Here is a tiny trained network, its code and every weight. The questions are about switching its units off for an input and a target symbol, where a switched-off unit gives its printed mean instead of its output.

import numpy as np


def w(rows, s, z=0):
    codes = np.array(rows[::2]) - 128.0
    scale = np.full(codes.shape[1], s)
    scale[-1] = z or s
    return codes * scale


def norm(h):
    return h / np.sqrt((h * h).mean(-1, keepdims=True) + 1e-5)


def f(y):
    return np.maximum(y, 0)


def softmax(a):
    e = np.exp(a - a.max(-1, keepdims=True))
    return e / e.sum(-1, keepdims=True)


def log_softmax(a):
    a = a - a.max(-1, keepdims=True)
    return a - np.log(np.exp(a).sum(-1, keepdims=True))


def net(x, mask):
    ids = ['ΓΘΛΞβη'.index(c) for c in x.split()]
    T = len(ids)
    res = E[ids] + P[:T]
    u = 0
    for l in range(3):
        r = norm(res)
        for j in range(2):
            rows = slice(3 * j, 3 * j + 3)
            q, k, v = (r @ M[l][rows].T for M in (Q, K, V))
            z = softmax(np.where(np.tri(T) > 0, q @ k.T / 3**0.5, -1e9)) @ v
            o = O[l][rows]
            res = res + np.where(mask[u + j], z, o[:, -1]) @ o[:, :-1]
        u += 2
        y = f(norm(res) @ A[l][:, :-1].T + A[l][:, -1])
        res = res + np.where(mask[u : u + 8], y, B[l][:, -1]) @ B[l][:, :-1]
        u += 8
    return log_softmax(norm(res)[-1] @ U[:, :-1].T + U[:, -1])


Q, K, V, O, A, B = {}, {}, {}, {}, {}, {}
E = w([
[147,127,110,127,120,166,98],'Γ',
[158,74,110,138,169,81,158],'Θ',
[156,136,137,4,147,176,103],'Λ',
[185,143,186,164,162,111,153],'Ξ',
[134,165,79,81,91,143,179],'β',
[134,110,118,213,120,116,85],'η',
],0.018)
P = w([
[156,136,106,104,96,253,164],'0',
[246,181,128,174,45,86,101],'1',
[143,208,156,186,121,147,43],'2',
[225,208,124,188,99,80,73],'3',
[170,141,100,167,165,145,47],'4',
[161,123,106,128,197,194,26],'5',
],0.0061)
Q[0] = w([
[55,98,187,145,100,19,162],'0.h0',
[152,181,133,170,162,127,57],'0.h0',
[199,172,134,79,108,98,141],'0.h0',
[126,84,98,56,137,176,143],'0.h1',
[25,84,198,136,118,133,87],'0.h1',
[87,130,154,221,255,133,144],'0.h1',
],0.0071)
K[0] = w([
[69,143,123,97,39,28,148],'0.h0',
[170,177,64,130,120,254,172],'0.h0',
[152,79,147,127,122,110,200],'0.h0',
[163,176,134,165,92,32,212],'0.h1',
[188,103,126,128,78,48,138],'0.h1',
[168,65,162,112,104,124,58],'0.h1',
],0.0064)
V[0] = w([
[18,129,143,90,150,109,195],'0.h0',
[76,197,5,199,179,95,1],'0.h0',
[103,159,220,111,88,46,97],'0.h0',
[4,179,119,231,85,132,189],'0.h1',
[102,85,195,75,155,210,105],'0.h1',
[48,89,87,99,99,78,95],'0.h1',
],0.0049)
O[0] = w([
[40,88,144,3,171,183,123,8],'0.h0',
[173,73,176,91,28,185,161,76],'0.h0',
[124,157,52,77,132,148,201,52],'0.h0',
[124,205,53,100,118,116,104,2],'0.h1',
[85,113,202,209,96,95,152,138],'0.h1',
[158,68,145,46,115,108,50,30],'0.h1',
],0.0057,0.0051)
A[0] = w([
[224,114,157,175,73,167,183,162],'0.n0',
[3,117,143,87,191,38,159,49],'0.n1',
[172,136,32,122,224,110,52,87],'0.n2',
[137,132,116,101,146,163,215,227],'0.n3',
[21,150,149,71,132,142,121,59],'0.n4',
[243,162,159,167,63,76,131,250],'0.n5',
[118,144,241,131,188,125,168,119],'0.n6',
[192,190,198,235,136,175,183,90],'0.n7',
],0.006,0.0011)
B[0] = w([
[77,227,63,106,149,133,149,220],'0.n0',
[122,159,103,160,102,100,39,128],'0.n1',
[131,111,171,215,146,200,105,183],'0.n2',
[71,52,192,189,170,100,196,150],'0.n3',
[127,123,164,105,61,102,135,133],'0.n4',
[100,169,180,37,164,126,47,254],'0.n5',
[129,69,70,81,45,85,130,169],'0.n6',
[218,144,55,167,151,254,194,248],'0.n7',
],0.005,0.008)
Q[1] = w([
[103,95,162,81,29,2,121],'1.h0',
[200,158,156,120,154,145,114],'1.h0',
[180,87,76,123,87,97,111],'1.h0',
[26,96,89,133,149,91,196],'1.h1',
[95,84,107,138,102,80,43],'1.h1',
[209,74,156,180,149,184,96],'1.h1',
],0.0074)
K[1] = w([
[255,155,103,126,161,98,62],'1.h0',
[99,68,127,67,155,157,182],'1.h0',
[149,130,115,138,115,167,153],'1.h0',
[151,114,141,149,104,96,63],'1.h1',
[183,157,127,108,106,100,131],'1.h1',
[88,131,122,100,89,151,194],'1.h1',
],0.0093)
V[1] = w([
[139,253,112,150,162,178,140],'1.h0',
[200,225,117,131,109,64,93],'1.h0',
[156,70,103,18,102,145,240],'1.h0',
[90,186,103,129,63,191,177],'1.h1',
[144,162,138,79,70,114,228],'1.h1',
[150,95,116,165,199,91,172],'1.h1',
],0.0057)
O[1] = w([
[64,45,200,91,129,9,182,252],'1.h0',
[126,116,190,199,170,94,180,106],'1.h0',
[93,247,124,173,183,151,154,194],'1.h0',
[74,113,119,1,200,148,177,203],'1.h1',
[100,216,132,171,202,128,200,161],'1.h1',
[68,164,31,202,150,131,58,141],'1.h1',
],0.0046)
A[1] = w([
[139,107,32,141,42,143,199,138],'1.n0',
[61,160,163,58,129,88,47,124],'1.n1',
[156,181,134,167,74,141,98,211],'1.n2',
[189,182,137,149,201,108,157,217],'1.n3',
[132,126,133,127,172,40,113,60],'1.n4',
[182,111,3,171,152,196,164,193],'1.n5',
[106,157,206,64,170,107,67,122],'1.n6',
[88,22,100,176,215,134,148,1],'1.n7',
],0.0064,0.00078)
B[1] = w([
[168,166,182,123,206,27,105,144],'1.n0',
[141,43,153,155,68,102,174,152],'1.n1',
[48,73,124,20,112,55,136,183],'1.n2',
[75,85,118,121,146,223,140,255],'1.n3',
[107,77,73,154,152,132,100,149],'1.n4',
[102,133,130,103,73,88,84,221],'1.n5',
[83,90,148,219,72,94,255,181],'1.n6',
[117,177,101,128,113,121,142,167],'1.n7',
],0.0064,0.0071)
Q[2] = w([
[164,182,151,94,202,82,144],'2.h0',
[33,120,59,103,67,184,208],'2.h0',
[155,23,219,149,47,18,62],'2.h0',
[206,77,105,137,228,82,254],'2.h1',
[98,111,133,194,131,108,114],'2.h1',
[188,104,186,81,76,163,149],'2.h1',
],0.0054)
K[2] = w([
[110,179,143,65,193,197,101],'2.h0',
[188,89,215,128,107,169,210],'2.h0',
[134,153,117,139,206,156,88],'2.h0',
[155,65,114,122,61,164,65],'2.h1',
[199,219,193,115,64,160,99],'2.h1',
[162,166,119,177,117,1,82],'2.h1',
],0.0061)
V[2] = w([
[106,179,102,136,35,186,129],'2.h0',
[121,81,156,159,196,205,167],'2.h0',
[166,86,128,175,135,190,126],'2.h0',
[254,175,198,80,170,102,77],'2.h1',
[123,74,81,166,101,174,108],'2.h1',
[213,112,62,185,92,61,95],'2.h1',
],0.0074)
O[2] = w([
[103,95,97,137,65,135,25,158],'2.h0',
[141,92,64,76,117,87,140,254],'2.h0',
[183,116,198,125,95,147,206,174],'2.h0',
[129,167,165,113,136,255,201,96],'2.h1',
[86,53,182,127,124,131,96,125],'2.h1',
[142,147,108,182,179,86,148,20],'2.h1',
],0.0085,0.0044)
A[2] = w([
[2,130,108,95,122,159,128,147],'2.n0',
[93,85,127,90,52,146,87,151],'2.n1',
[156,74,118,118,121,151,126,122],'2.n2',
[137,32,76,89,124,103,84,6],'2.n3',
[132,54,94,100,242,148,97,182],'2.n4',
[128,198,118,36,144,83,119,74],'2.n5',
[160,102,154,171,114,136,103,158],'2.n6',
[76,207,159,109,63,66,177,85],'2.n7',
],0.0065,0.0018)
B[2] = w([
[179,139,216,123,142,90,106,239],'2.n0',
[194,132,103,129,142,49,104,245],'2.n1',
[153,109,220,141,183,123,135,196],'2.n2',
[198,140,2,117,121,148,99,196],'2.n3',
[160,118,160,98,163,99,28,252],'2.n4',
[124,141,188,132,156,134,112,202],'2.n5',
[51,82,201,146,123,170,143,186],'2.n6',
[86,117,169,96,134,86,119,165],'2.n7',
],0.0073,0.0035)
U = w([
[215,149,76,101,40,150,65,68],'Γ',
[175,81,28,145,164,47,131,132],'Θ',
[122,29,171,84,67,110,163,189],'Λ',
[161,163,95,176,137,174,193,253],'Ξ',
[3,139,95,49,176,107,103,119],'β',
[111,133,181,220,99,84,58,58],'η',
],0.0072,0.00055)

Each question gives the input, a string of symbols that net reads in full, and the target symbol t.
The units are the heads (3 rows each of Q, K, V and O) and the neurons (one row each of A and B). Each row of codes is followed by its name. A weight is (code - 128) times the scale printed after its matrix; where a second scale follows, it is the last column's (O, A, B and U).
mask holds one flag per unit, layer by layer, with each layer's heads first. A switched-off unit (its flag False) gives its mean, the last column of its rows in O or B, instead of its output. The means were averaged over made-up inputs and are rounded, as every weight is.
A unit's drop is (log p(t) with every unit on - log p(t) with that unit switched off) / (log p(t) with every unit on - log p(t) with every unit switched off).
The circuit of an input: a set's keep is (log p(t) with only the set's units on - log p(t) with every unit switched off) / (log p(t) with every unit on - log p(t) with every unit switched off). Starting from the 12 units with the biggest drops (on a tie, the unit counted first), units are removed one at a time, each time the one whose removal leaves the highest keep (on an exact tie, the one counted first), for as long as the keep stays at least 0.8.
circuit, biggest first: the units of the circuit, biggest drop first
k most important neurons: the k neurons with the biggest drops, biggest first
k most important neurons of layer l: the k neurons of layer l with the biggest drops, biggest first
input Λ η η Θ, target Γ: most important neuron of layer 0 -> (0.n5)
input Λ Θ Γ β, target β: circuit, biggest first -> (2.n7 1.n2)
input η Λ Ξ Λ Θ, target Ξ: circuit, biggest first -> (2.h1 1.n7)
input η Ξ η, target Ξ: circuit, biggest first -> (2.h1 0.h1 0.h0 0.n5)
input Ξ Ξ η, target Θ: circuit, biggest first -> (1.h0 0.h0 2.h1 0.h1)
input Ξ Θ β Γ, target Θ: circuit, biggest first -> (1.h0 2.h1)
input η Ξ Λ Γ, target Ξ: 2 most important neurons -> (1.n0 0.n7)
input β η Λ Γ, target β: circuit, biggest first -> (1.h1 1.h0)
input Ξ Γ Ξ Θ β, target Θ: 3 most important neurons of layer 1 -> (1.n3 1.n2 1.n4)
input Γ Γ η β Λ η, target Λ: circuit, biggest first -> (1.h0 1.h1 2.h0)
input Γ Γ η β, target β: 2 most important neurons -> (0.n0 2.n7)
input η Γ β Λ, target Ξ: 4 most important neurons -> (1.n0 1.n3 1.n6 0.n2)
input Γ Γ Λ β Λ, target Λ: circuit, biggest first -> (0.n7 1.n6 1.n1)
input Γ Γ Ξ, target Λ: 3 most important neurons -> (0.n5 0.n6 0.n0)
input β η Γ, target β: circuit, biggest first -> (1.h1)
input Ξ Ξ η Λ Λ Ξ, target Θ: 4 most important neurons of layer 0 -> (0.n7 0.n6 0.n2 0.n0)
input Λ Θ Ξ, target Γ: 3 most important neurons -> (0.n7 0.n5 0.n6)
input Ξ η Γ Λ Λ, target Θ: 2 most important neurons -> (2.n3 0.n5)
input Ξ Γ Ξ, target Θ: 2 most important neurons of layer 0 -> (0.n6 0.n2)
input Γ Ξ Γ Θ β, target Λ: circuit, biggest first -> (1.h0)
input Ξ Λ Λ, target Θ: 2 most important neurons -> (0.n5 2.n3)
input η Θ Γ β Ξ Λ, target Ξ: 2 most important neurons -> (1.n0 1.n6)
input η Θ Θ Θ Ξ, target Ξ: 2 most important neurons -> (1.n0 0.n7)
input Λ β η, target Γ: 2 most important neurons of layer 0 -> (0.n7 0.n5)
input Γ Λ Θ β Γ, target Λ: 2 most important neurons of layer 0 -> (0.n5 0.n6)
input Γ β Ξ Λ, target Λ: 2 most important neurons -> (1.n6 0.n7)
input β Λ η, target β: most important neuron -> (0.n7)
